Each row is followed by its class number.
[ 173 -324  555  214  261  380 -106  122   33 -636   87 -214  -52  225
 -137  317 -147 -194  509  365  553   32  -88  -23 -118  117  147 -181
 -218   91  170  -24 -198 -323]  10
[  22   47    5  111   71  419 -240    6  653 -347 -385  -27 -192  204
 -307 -107 -548  -47  -74 -190  408  -93 -379  790 -202  -67 -245 -200
 -417 -794  402  221  108  282]  5
[ -32  -13   92  140   65  581 -346   35  750 -326 -292 -153 -168  226
 -202 -113 -535 -123   24  -46  392 -137 -438  621 -195   32 -275 -161
 -423 -664  422  234  181  125]  3
[ 141 -294  713  284  152  518 -277   70   23 -752 -122 -324 -190  219
 -290  333   91 -426  620  409  565  -58 -280  108 -193  138  -56 -249
 -382  133  192  -45  -91 -285]  5
[ -17   20   75   69   42  596 -302   12  683 -409 -270 -144 -222  163
 -289 -144 -526 -134   47 -158  430  -77 -425  684 -263   58 -271 -192
 -457 -697  396  280  175  176]  2
[ -87  -56  171  103   74  689 -436   88  744 -392 -229 -258 -158  190
 -170 -130 -527 -211   98  -65  421  -81 -491  563 -225   96 -272 -149
 -437 -617  389  274  153  109]  3
[ 125 -180  615  257  135  329  -43  -25  -41 -832 -146 -342 -196  182
 -270  350   79 -404  610  456  512  -62  -25   56 -141   60   81 -182
 -368   42   93  -87  -64 -292]  6
[ 237 -302  522  159  100  426 -289  241   86 -714 -101 -414  -86  236
  -29  248 -173 -225  545  441  606   51 -253  141 -250   84   61   -6
 -372   97  259    8  -64 -355]  7
[ -27 -200  479  250  154  268 -126   43 -404 -795   13 -393    9  200
 -147  192 -211 -297  521  156  502   96  -44 -104   67   86  -17   76
 -251  205    4   -7 -390 -371]  0
[ 254 -360  592  143  151  437 -175  211  -10 -655  -14 -381  -88  187
  -46  332  -57 -260  540  452  610   55 -208   53 -264   92  184  -36
 -336  140  239    7 -128 -293]  9
[ -61  -13  128   92   19  686 -400   97  686 -332 -244 -228 -132  161
  -71 -107 -524 -178   91   15  399  -88 -455  557 -181   57 -292  -96
 -470 -581  406  263  245   88]  3
[ 246 -244  675  255  137  350  -96   83  -35 -759 -205 -375 -195  219
 -218  387  135 -430  585  493  563  -64  -84   74 -190   63  123 -167
 -418   60  187  -87  -79 -244]  0
[   8  -51  132   97   52  639 -415   86  665 -360 -247 -173 -209  200
 -253 -133 -543 -170   63 -119  428  -78 -535  658 -255   64 -271 -169
 -459 -629  436  282  128  145]  2
[  -9   54  163   79  126  608 -196  117  870 -247 -334 -249 -128  141
 -213 -165 -550  -16  -37 -217  441  -71 -325  586  -84  120 -243 -191
 -394 -760  429  206  362  144]  1
[ 136   40  174   52  128  565 -235  166  859 -214 -335 -209 -184  188
 -269 -193 -534   -6  -41 -302  537  -44 -374  600 -131   79 -341 -208
 -386 -704  435  213  274  185]  10
[ 157 -255  698  248   88  493 -204  121  -25 -747 -152 -415 -139  186
 -147  310   74 -497  632  522  501  -38 -165   15 -182  140   17  -94
 -428  117  170  -11 -107 -274]  4
[  17   18  134   54  116  577 -111  109  840 -283 -346 -299 -206  130
 -288 -231 -488  -62   36 -249  451   41 -340  605 -152  186 -227 -251
 -355 -709  317  225  318  140]  2
[ -37 -304  556  342  258  331 -137    2 -226 -753   82 -245  -39  219
 -175  282  -46 -372  536  200  493   27  -72 -130   -8  152   68 -165
 -144  187   29   -3 -415 -334]  8
[ -46  -19   87  113   71  600 -350   89  701 -357 -282 -165 -184  173
 -226 -100 -533 -179   52  -79  424  -84 -433  614 -177   39 -212 -185
 -449 -668  433  206  179  108]  9
[ 211 -218  610  312  207  357 -232   44   43 -796 -132 -293 -199  308
 -280  333  -85 -381  523  292  546  -62  -20   17 -121  151   69 -250
 -353   54  137 -106 -209 -304]  3
[ 150 -227  582  220  143  373 -161  119    1 -720  -95 -434  -77  165
   -3  356 -138 -237  583  500  554   -2  -90   14 -137   52  132  -21
 -363   86  213  -10  100 -374]  1
[ 244 -256  559  313  254  353 -162   91  134 -721  -88 -264 -126  342
 -192  355 -136 -186  507  293  608  -19 -121  125 -155  107  162 -203
 -294  -62  278  -11 -145 -369]  3
[  80 -251  511  259  212  402 -106  139  -62 -770  -55 -369  -49  232
 -145  303   -7 -250  540  208  596   94 -150   83 -109  146  150 -114
 -254  -21  198   -1 -206 -343]  6
[ -21 -215  110   95   79  747 -317  277  718 -166 -170  -23 -165   75
 -175 -269 -482 -347   43  -19  385   18 -409  552 -156  278 -118 -254
 -387 -538  242  243  267  209]  7
[  73 -198  577  354  271  381 -150  -17  -98 -840   53 -297 -128  251
 -216  266 -179 -321  539  164  552   64 -132    2  -90  118   46 -125
 -230  105   19   21 -384 -299]  8
[-110 -148  143   47   88  784 -320  236  704 -283 -137 -142 -144   45
 -236 -188 -490 -348   51  -79  459  -45 -337  452 -158  246 -107 -235
 -434 -567  297  198  302  190]  7
[ -46   33   91  111   36  623 -280    0  689 -438 -269 -139 -202  128
 -299 -154 -555 -136   27  -83  361  -67 -448  724 -245   68 -244 -162
 -439 -686  341  283  178  206]  2
[ 164 -284  614  304  187  409 -264   58   18 -663 -140 -291 -128  295
 -200  328   -2 -318  507  391  607  -47 -238   90 -108   89  -46 -198
 -377   44  189  -44 -215 -311]  1
[ 211 -272  658  197   93  361 -199  121  -87 -753 -161 -403 -179  245
 -247  265  -21 -434  635  436  607  -16 -137    8 -190   77  -34 -138
 -437  157  157  -40 -164 -305]  11
[  15 -183  531  400  259  304 -186  -36 -108 -796  -13 -262 -113  240
 -188  258 -199 -295  496  122  450    9  -51    9  -13  148   76 -122
 -181   66   65   14 -273 -338]  11
[ 138 -231  509  244  223  361 -173   46  -15 -748  -41 -331 -121  255
 -181  301 -204 -167  535  297  584   12  -96   61  -78   82   45 -126
 -294   45  157  -20  -73 -399]  11
[ 144 -206  455  337  242  246 -148  -60 -181 -899   -3 -202 -144  275
 -364  231 -213 -260  474   69  559   32  -27   48  -59   87   18 -116
 -196   49   74  -37 -406 -339]  6
[ 113 -119  148   88  114  584 -319  199  746 -204 -371 -274 -198  219
 -231 -164 -495  -88  -17 -229  517  -15 -370  552 -136  214 -164 -276
 -397 -639  465  179  239   70]  10
[ 225 -284  562  332  282  364 -214   48   29 -760   11 -279 -142  324
 -197  393 -179 -143  530  274  618  -33  -52  -36  -71  158  143 -246
 -245   65  258  -65 -162 -516]  7
[ 186 -287  584  284  222  402 -226  107   26 -659  -70 -353 -113  276
  -26  394 -142 -181  550  418  581   -4 -157   34 -140   95  119 -141
 -314   64  266    4  -34 -433]  4
[ 135 -301  542  288  258  379 -219  149  -79 -732  -19 -310  -46  364
 -235  281 -126 -188  522  161  668   75 -205   35  -55  115   14 -155
 -248   56  178  -12 -331 -397]  3
[ 122  -11   98  142  140  451 -142  184  806 -226 -442 -210 -191  220
 -241 -137 -566  -75  -79 -281  463   13 -279  641 -116  120  -52 -276
 -358 -753  411  113  261  178]  6
[  52    9   41   98   10  498 -290  105  709 -331 -380  -99 -200  193
 -301 -148 -590 -104  -68 -129  365  -81 -441  769 -210  -32 -229 -128
 -464 -713  425  203  154  243]  5
[ 170  -29  119   68  121  563 -249  198  854 -156 -375 -176 -211  205
 -235 -242 -544  -11  -81 -372  515   23 -431  706 -182  133 -277 -202
 -366 -711  425  254  279  216]  8
[-126   31  174   70   64  625 -295    7  686 -428 -229 -222 -165  113
 -213 -131 -463 -170  148 -112  375  -92 -434  583 -211   66 -329 -174
 -406 -634  403  292  168  113]  11
[ 143  -79  138   75  100  532 -263  176  773 -200 -387 -254 -198  207
 -174 -162 -475  -45  -17 -231  484  -21 -382  578 -158  127 -237 -198
 -351 -639  456  203  275   88]  4
[ -19 -289   86  -16   75  745 -366  265  683 -104 -141  -11 -115   13
  -71 -249 -458 -345   -8   15  363  -10 -335  505 -215  304  -94 -180
 -359 -480  238  245  320  277]  4
[  23  -49  132  111  128  529 -149  131  782 -264 -376 -290 -202  152
 -221 -169 -471 -118   30 -251  446   19 -307  567 -115  189 -121 -274
 -325 -667  360  162  349   96]  6
[  81 -216  537  203  188  355  -73   59  -98 -741  -31 -417  -64  228
 -155  283 -165 -178  573  333  571   77 -119   24  -76  100   50  -70
 -317  100  101   -8 -163 -390]  8
[  15   16  157  118  136  455 -102   91  839 -249 -378 -268 -204  164
 -204 -136 -434  -64   21 -235  401  -43 -248  536 -102  135 -147 -264
 -318 -676  378  160  331   84]  10
[ -57  -26  119   61   60  581 -378   34  722 -353 -273 -184 -169  170
 -243 -161 -500 -136   51 -185  449  -95 -527  682 -240   21 -362 -121
 -411 -659  411  294  172  169]  3
[  74 -221  502  401  293  183 -198    6 -261 -736  -34 -201  -36  342
 -217  295 -223 -221  448   64  562   40  -28  -63   69   31  -20 -116
 -177   93  100  -52 -503 -375]  5
[  12  -55  180   -3  -58  572 -410  223  609 -302 -322 -344 -114  149
  -22 -110 -520 -153   92  114  403 -104 -410  501 -200  -23 -277   20
 -516 -461  426  223  331   91]  10
[  80   64  182  120  169  523 -153  116  790 -313 -332 -244 -161  163
 -232  -75 -449  -73   -9 -243  486  -68 -219  501  -72   96 -163 -209
 -348 -718  401  147  300  153]  0
[ 121 -196  632  290  120  309  -80   14  -18 -743 -176 -359 -197  227
 -245  411   72 -357  561  515  517 -128   -1  -36  -82   64   77 -232
 -389   95   99 -126   11 -320]  7
[  60 -189  125  135   98  546 -386  194  726 -216 -390 -245 -217  219
 -181 -222 -517 -153   11 -229  491   22 -448  580 -171  204 -195 -276
 -356 -561  407  196  259   48]  1
[ -50 -235  181  -33   62  790 -382  367  662 -136 -138 -187  -90   44
  -66 -208 -517 -344   44   29  442   -1 -394  431 -163  227 -102 -140
 -462 -439  319  200  360  185]  0
[ 196 -230  592  284  196  458 -209  -17   83 -785  -95 -276 -229  240
 -347  251  -41 -335  529  313  602   -1 -209  160 -171  151  -47 -218
 -368   -2   89  -28 -167 -258]  1
[ 204 -210  506  192  155  274 -103  101 -104 -702  -97 -354  -80  221
  -93  327 -180 -193  497  358  546   37  -40   71 -115   49  143  -34
 -344   71  150  -37 -110 -316]  2
[   1  -65   82   62   51  528 -309  114  669 -346 -291 -157 -174  177
 -246 -105 -576 -169   55   11  381  -82 -425  649 -205   -6 -177 -160
 -463 -647  400  208  185  141]  2
[   5 -193   95   22   94  748 -369  281  656 -206 -179  -52 -152   74
 -226 -213 -545 -273  -60  -95  467  -30 -357  566 -174  206  -78 -204
 -448 -618  304  222  319  299]  1
[ 341 -287  644  233   81  325 -202  169 -114 -717 -198 -347 -190  271
 -223  307  -25 -433  531  359  593  -44  -99   60 -202   81   92  -83
 -456  122  239  -57 -193 -259]  6
[  79 -145  451  388  229  147    0  -10 -267 -791  -67 -169  -57  269
 -270  352  -98 -240  430  120  504  -17  109  -47   90   31  131 -148
 -196   -7  114  -85 -391 -334]  7
[ 135  -97  170   59  111  615 -330  245  860 -164 -353 -271 -222  238
 -223 -259 -506  -58  -55 -354  532   17 -499  655 -214  191 -262 -182
 -393 -673  440  258  212  149]  6
[ 193 -290  737  358  260  464 -218   27   24 -785  -55 -317 -186  251
 -240  330    8 -428  630  351  626  -56 -165   17 -160  168   54 -262
 -316   61  184    2 -206 -341]  7
[-104   30  109   23  -12  595 -295   82  682 -376 -298 -275 -165   88
 -161 -149 -548 -147   88   58  378  -78 -399  589 -195   -2 -303  -89
 -492 -588  328  238  345  144]  10
[ 167  -27  118   35  110  609 -267  194  798 -230 -346 -219 -219  230
 -337 -189 -577  -46 -104 -339  567   -7 -433  691 -167  115 -202 -208
 -457 -755  465  176  208  198]  0
[ 170 -261  581  279  238  356 -254  122   82 -686  -61 -370  -97  307
  -48  354 -194 -177  530  419  597   -9 -160   17 -118   48   66 -128
 -304   98  210  -40  -71 -412]  0
[ 239 -330  504  145  133  324 -182  152  -80 -700  -66 -363  -64  226
 -107  303 -138 -218  476  362  596   22 -132   52 -186   77  145  -26
 -337  110  242  -51 -197 -325]  1
[-108 -221  136   80  122  788 -361  240  699 -196 -129  -81 -154   49
 -125 -213 -492 -376   76  -16  410    2 -377  468 -160  265 -115 -216
 -408 -541  258  275  308  157]  4
[ 117 -261  683  360  231  450 -220   30   64 -715  -98 -339 -185  254
 -242  354    2 -388  542  385  581  -97 -123  -40  -91  153   30 -274
 -336   94  161  -44 -104 -344]  8
[ 172 -288  498  146  162  393 -121  136  -74 -723  -14 -278  -62  192
 -152  255 -111 -271  525  302  573   67 -159  146 -199  105  115  -62
 -320   30  166   22 -202 -224]  6
[ 256 -254  585  221   58  332 -285  114  -47 -677 -218 -313 -155  233
 -199  276  -42 -399  512  454  548  -40 -198  126 -166   30  -70  -50
 -439  149  158  -70 -161 -235]  9
[  38 -241  547  354  295  341 -130   68   -2 -737  -61 -291  -10  290
 -140  397  -24 -240  555  293  603   -5 -106   -5  -15   79   88 -215
 -223  -21  217  -32 -237 -405]  3
[ 166 -306  575  247  225  464 -244  151  139 -717   -6 -324  -72  240
  -87  340 -127 -220  542  383  594   10 -211   56 -194  131  122 -155
 -293   40  283   -1 -108 -368]  1
[  -9 -231  135   22  136  764 -346  256  741  -92 -129  -26 -113   45
 -208 -202 -580 -293  -55  -10  411  -30 -432  550 -164  215 -112 -238
 -414 -564  305  214  229  282]  2
[ 190 -186  606  283  188  346  -60   -5   59 -757 -167 -273 -232  238
 -312  320    1 -377  561  362  557  -48  -79  137 -151   70   38 -248
 -396  -36  121  -57  -96 -247]  6
[ 230 -246  631  188   76  304 -137  121  -26 -735 -234 -413 -169  212
 -143  310    2 -426  595  570  545  -54  -82   63 -225   -1   39  -74
 -467  122  163  -57  -75 -254]  8
[ 160  -14  162  115  141  486 -211  170  838 -208 -393 -193 -198  231
 -246 -148 -503  -55  -48 -274  491  -54 -342  596 -155  100 -206 -200
 -368 -717  481  182  199  132]  4
[ -54   68   16   19   10  566 -165   33  670 -409 -318 -164 -191  103
 -323 -222 -531 -144   58  -77  358  -42 -395  745 -182    3 -300 -117
 -480 -745  324  237  208  219]  10
[   0    0  122  109   33  598 -409   93  748 -338 -298 -157 -169  186
 -216 -127 -548 -105    8  -83  384  -86 -540  694 -223   24 -311 -119
 -442 -647  416  237  183  198]  1
